Below are the code and all the weights of a small trained network. Each question names an input and a target symbol and asks about switching units off, where a switched-off unit gives its printed mean instead of its output.

import numpy as np


def w(rows, s, z=0):
    codes = np.array(rows[::2]) - 128.0
    scale = np.full(codes.shape[1], s)
    scale[-1] = z or s
    return codes * scale


def f(y):
    return y / 2 * (1 + np.tanh(0.7978845608 * (y + 0.044715 * y**3)))


def softmax(a):
    e = np.exp(a - a.max(-1, keepdims=True))
    return e / e.sum(-1, keepdims=True)


def log_softmax(a):
    a = a - a.max(-1, keepdims=True)
    return a - np.log(np.exp(a).sum(-1, keepdims=True))


def net(x, mask):
    ids = ['βδεμξσφω'.index(c) for c in x.split()]
    T = len(ids)
    res = E[ids] + P[:T]
    u = 0
    for l in range(2):
        r = res
        for j in range(2):
            rows = slice(2 * j, 2 * j + 2)
            q, k, v = (r @ M[l][rows].T for M in (Q, K, V))
            z = softmax(np.where(np.tri(T) > 0, q @ k.T / 2**0.5, -1e9)) @ v
            o = O[l][rows]
            res = res + np.where(mask[u + j], z, o[:, -1]) @ o[:, :-1]
        u += 2
        y = f(res @ A[l][:, :-1].T + A[l][:, -1])
        res = res + np.where(mask[u : u + 16], y, B[l][:, -1]) @ B[l][:, :-1]
        u += 16
    return log_softmax(res[-1] @ U[:, :-1].T + U[:, -1])


Q, K, V, O, A, B = {}, {}, {}, {}, {}, {}
E = w([
[136,169,139,132,63,59,132,235],'β',
[107,122,172,92,157,190,85,166],'δ',
[47,205,88,160,123,109,77,67],'ε',
[133,64,75,126,70,125,179,137],'μ',
[113,53,115,153,90,125,36,122],'ξ',
[115,187,52,198,167,153,104,136],'σ',
[96,108,185,246,111,164,167,147],'φ',
[190,170,156,129,86,155,161,81],'ω',
],0.014)
P = w([
[5,128,138,178,86,169,168,175],'0',
[63,111,137,186,106,155,128,180],'1',
[81,98,143,171,109,155,121,153],'2',
[90,99,143,149,118,144,110,135],'3',
[101,107,143,131,124,141,95,127],'4',
[128,115,142,128,130,138,90,123],'5',
[140,107,133,111,134,138,90,114],'6',
[155,118,136,101,138,136,77,110],'7',
[181,115,130,97,151,134,75,116],'8',
[197,117,127,87,149,142,68,115],'9',
[217,117,128,76,154,140,71,113],'10',
[231,116,119,63,150,142,65,112],'11',
[251,111,111,49,151,161,76,121],'12',
[253,116,112,37,156,149,71,124],'13',
],0.0062)
Q[0] = w([
[108,89,81,63,198,134,172,89],'0.h0',
[166,190,142,253,94,126,181,165],'0.h0',
[71,146,148,241,208,88,178,80],'0.h1',
[89,215,44,170,198,105,129,88],'0.h1',
],0.0058)
K[0] = w([
[49,86,114,216,94,145,161,96],'0.h0',
[230,136,108,48,104,41,154,222],'0.h0',
[29,61,60,115,232,136,2,162],'0.h1',
[26,12,135,154,104,121,118,218],'0.h1',
],0.0062)
V[0] = w([
[154,169,162,124,106,28,124,142],'0.h0',
[91,125,65,123,111,97,129,184],'0.h0',
[2,91,105,192,158,165,126,166],'0.h1',
[134,102,142,86,101,114,81,206],'0.h1',
],0.0067)
O[0] = w([
[143,164,70,178,138,14,147,144,98],'0.h0',
[112,162,81,117,200,129,161,163,169],'0.h0',
[1,163,110,149,135,190,197,89,253],'0.h1',
[194,179,65,154,148,197,109,154,148],'0.h1',
],0.006,0.0039)
A[0] = w([
[166,85,199,149,58,132,68,77,100],'0.n0',
[134,215,62,139,196,140,51,98,205],'0.n1',
[90,101,111,164,129,198,140,194,72],'0.n2',
[93,113,121,156,45,68,98,192,144],'0.n3',
[149,132,72,185,96,44,79,188,222],'0.n4',
[221,184,177,143,79,190,156,78,222],'0.n5',
[74,134,136,240,94,161,120,199,239],'0.n6',
[205,102,92,180,190,110,53,171,219],'0.n7',
[59,199,84,81,97,111,147,68,181],'0.n8',
[109,126,187,60,176,171,99,181,176],'0.n9',
[135,142,128,229,133,160,189,170,81],'0.n10',
[52,151,40,119,96,160,66,11,200],'0.n11',
[208,61,35,159,93,44,232,1,253],'0.n12',
[116,175,183,204,49,96,179,159,149],'0.n13',
[122,96,240,225,110,161,167,117,89],'0.n14',
[94,140,174,136,105,180,152,97,118],'0.n15',
],0.0063,0.0035)
B[0] = w([
[139,110,146,169,134,109,59,76,145],'0.n0',
[137,162,61,140,170,213,141,111,188],'0.n1',
[61,50,168,140,139,105,119,134,164],'0.n2',
[88,154,79,68,94,92,114,134,152],'0.n3',
[71,150,68,84,109,137,139,128,167],'0.n4',
[190,154,156,182,90,199,129,126,173],'0.n5',
[2,135,127,105,126,95,130,119,254],'0.n6',
[142,166,73,71,118,190,79,49,165],'0.n7',
[115,211,75,160,156,145,154,170,171],'0.n8',
[135,113,166,93,169,182,116,153,169],'0.n9',
[35,121,179,174,99,87,165,132,159],'0.n10',
[113,166,32,153,165,188,107,125,224],'0.n11',
[94,123,97,140,20,212,136,196,158],'0.n12',
[60,140,115,151,87,102,185,163,169],'0.n13',
[36,117,197,172,122,133,153,80,165],'0.n14',
[97,118,143,149,156,149,154,118,163],'0.n15',
],0.0067,0.0068)
Q[1] = w([
[145,39,188,81,168,2,136,145],'1.h0',
[161,42,136,158,80,39,120,107],'1.h0',
[128,87,212,169,67,150,117,113],'1.h1',
[142,115,207,98,91,35,166,167],'1.h1',
],0.0082)
K[1] = w([
[70,154,136,222,187,167,167,102],'1.h0',
[3,124,121,175,134,95,159,121],'1.h0',
[103,120,182,252,151,160,146,47],'1.h1',
[10,145,132,192,158,120,155,158],'1.h1',
],0.0074)
V[1] = w([
[54,32,43,116,123,83,3,92],'1.h0',
[113,43,209,60,230,141,73,207],'1.h0',
[118,4,143,182,90,197,143,97],'1.h1',
[50,139,147,91,56,63,213,201],'1.h1',
],0.0061)
O[1] = w([
[168,20,61,155,114,45,72,83,194],'1.h0',
[96,90,103,184,148,200,73,173,126],'1.h0',
[108,99,80,49,94,137,140,124,209],'1.h1',
[254,119,128,105,106,189,92,127,255],'1.h1',
],0.0084,0.0083)
A[1] = w([
[137,88,85,153,187,67,73,120,51],'1.n0',
[106,114,187,55,134,115,121,78,184],'1.n1',
[77,143,142,141,94,84,115,202,152],'1.n2',
[151,138,142,118,73,60,190,123,181],'1.n3',
[109,189,153,155,152,1,150,75,13],'1.n4',
[218,170,139,170,158,145,111,163,49],'1.n5',
[130,116,63,151,101,130,175,179,143],'1.n6',
[158,65,99,134,86,155,71,163,86],'1.n7',
[56,152,118,204,133,102,171,134,145],'1.n8',
[37,112,177,203,131,43,179,135,108],'1.n9',
[175,131,103,64,157,173,119,38,102],'1.n10',
[57,119,69,115,175,87,97,82,93],'1.n11',
[184,145,199,113,124,118,153,120,144],'1.n12',
[147,89,111,159,102,100,61,108,123],'1.n13',
[99,181,132,207,132,137,126,143,3],'1.n14',
[88,156,155,100,191,178,97,162,116],'1.n15',
],0.0081,0.0054)
B[1] = w([
[115,157,139,119,145,115,132,83,175],'1.n0',
[155,91,111,110,194,148,131,136,162],'1.n1',
[95,136,66,109,116,94,149,146,139],'1.n2',
[118,105,89,100,167,151,138,137,177],'1.n3',
[176,183,107,154,81,246,58,122,130],'1.n4',
[130,112,181,145,150,85,138,75,163],'1.n5',
[105,117,124,106,119,120,90,146,195],'1.n6',
[113,169,143,140,142,135,157,112,243],'1.n7',
[152,126,207,119,149,91,135,133,193],'1.n8',
[136,99,140,172,97,65,151,202,149],'1.n9',
[94,117,128,146,113,61,152,168,200],'1.n10',
[125,99,181,87,109,116,109,123,254],'1.n11',
[114,105,139,91,175,125,127,132,158],'1.n12',
[146,159,117,133,154,145,164,108,198],'1.n13',
[174,109,124,144,157,152,134,154,155],'1.n14',
[161,120,114,153,153,150,132,150,227],'1.n15',
],0.011,0.0083)
U = w([
[102,157,1,93,67,118,113,206,185],'β',
[147,191,196,164,52,171,43,108,126],'δ',
[118,112,160,82,167,118,85,56,123],'ε',
[155,122,138,128,141,137,122,124,8],'μ',
[174,136,78,232,167,133,167,79,100],'ξ',
[167,79,136,111,212,172,61,183,140],'σ',
[128,89,195,173,126,71,157,193,251],'φ',
[106,204,170,78,183,154,215,120,39],'ω',
],0.0059,0.0031)

Each question gives the input, a string of symbols that net reads in full, and the target symbol t.
The units are the heads (2 rows each of Q, K, V and O) and the neurons (one row each of A and B). Each row of codes is followed by its name. A weight is (code - 128) times the scale printed after its matrix; where a second scale follows, it is the last column's (O, A, B and U).
mask holds one flag per unit, layer by layer, with each layer's heads first. A switched-off unit (its flag False) gives its mean, the last column of its rows in O or B, instead of its output. The means were averaged over made-up inputs and are rounded, as every weight is.
A unit's drop is (log p(t) with every unit on - log p(t) with that unit switched off) / (log p(t) with every unit on - log p(t) with every unit switched off).
The circuit of an input: a set's keep is (log p(t) with only the set's units on - log p(t) with every unit switched off) / (log p(t) with every unit on - log p(t) with every unit switched off). Starting from the 12 units with the biggest drops (on a tie, the unit counted first), units are removed one at a time, each time the one whose removal leaves the highest keep (on an exact tie, the one counted first), for as long as the keep stays at least 0.8.
circuit, biggest first: the units of the circuit, biggest drop first
most important unit: the unit with the biggest drop
k most important neurons: the k neurons with the biggest drops, biggest first
top k neurons in layer l: the k neurons of layer l with the biggest drops, biggest first
heads that matter: for each layer, one digit per head in row order, 1 if its drop is at least 0.15 and else 0, layers parted by /
input ε φ σ, target φ: most important unit : 1.n9
input δ β μ σ, target β: heads that matter : 00 / 01
input ω ξ δ ξ ξ φ β σ ω ε, target ω: circuit, biggest first : [1.h0, 0.n5, 0.n6]
input μ μ ω ε σ σ, target ω: circuit, biggest first : [1.h0, 0.n5]
input φ ε φ δ φ, target δ: heads that matter : 01 / 11
input σ δ ε, target σ: heads that matter : 00 / 10
input ε ω β, target β: heads that matter : 01 / 00
input φ β δ β β ξ μ σ, target β: heads that matter : 00 / 00
input ξ ω σ σ, target ω: circuit, biggest first : [1.h0, 0.n5]
input δ δ σ σ β φ μ δ ε β δ β, target δ: heads that matter : 00 / 11
input φ φ φ ε δ φ σ, target σ: heads that matter : 00 / 10
input ξ ε ξ ε ω ξ ξ ω, target ξ: heads that matter : 01 / 10
input ξ β ε ω σ ε φ ε ω ω δ ω, target δ: heads that matter : 01 / 10
input φ δ ω, target ω: circuit, biggest first : [1.h0]
input μ μ ε ε, target β: heads that matter : 00 / 01
input ω δ δ ω μ ε β δ ε δ δ ξ σ, target ε: heads that matter : 00 / 11
input ε ε ε, target δ: heads that matter : 00 / 11
input β δ ε μ ω δ δ μ ε φ ε, target β: heads that matter : 00 / 00
input β ω β ε, target ξ: top 2 neurons in layer 1 : [1.n5, 1.n11]
input φ ξ φ, target ξ: 2 most important neurons : [1.n13, 1.n11]
input ξ β β φ δ φ δ σ ω φ, target δ: 3 most important neurons : [0.n11, 0.n10, 0.n6]
input ξ φ ε ω ξ σ φ ξ μ μ φ σ ξ ε, target ε: most important unit : 1.h1
input σ δ σ σ φ φ β, target β: 3 most important neurons : [0.n11, 0.n1, 1.n2]
input ω φ ξ μ β ξ φ ξ ξ δ ω δ ω, target δ: 3 most important neurons : [0.n5, 0.n12, 0.n7]
input φ φ β ξ ω σ δ δ ξ σ φ ω ε, target ω: 2 most important neurons : [0.n5, 1.n8]
input ε δ ξ σ, target ε: 2 most important neurons : [1.n11, 1.n0]
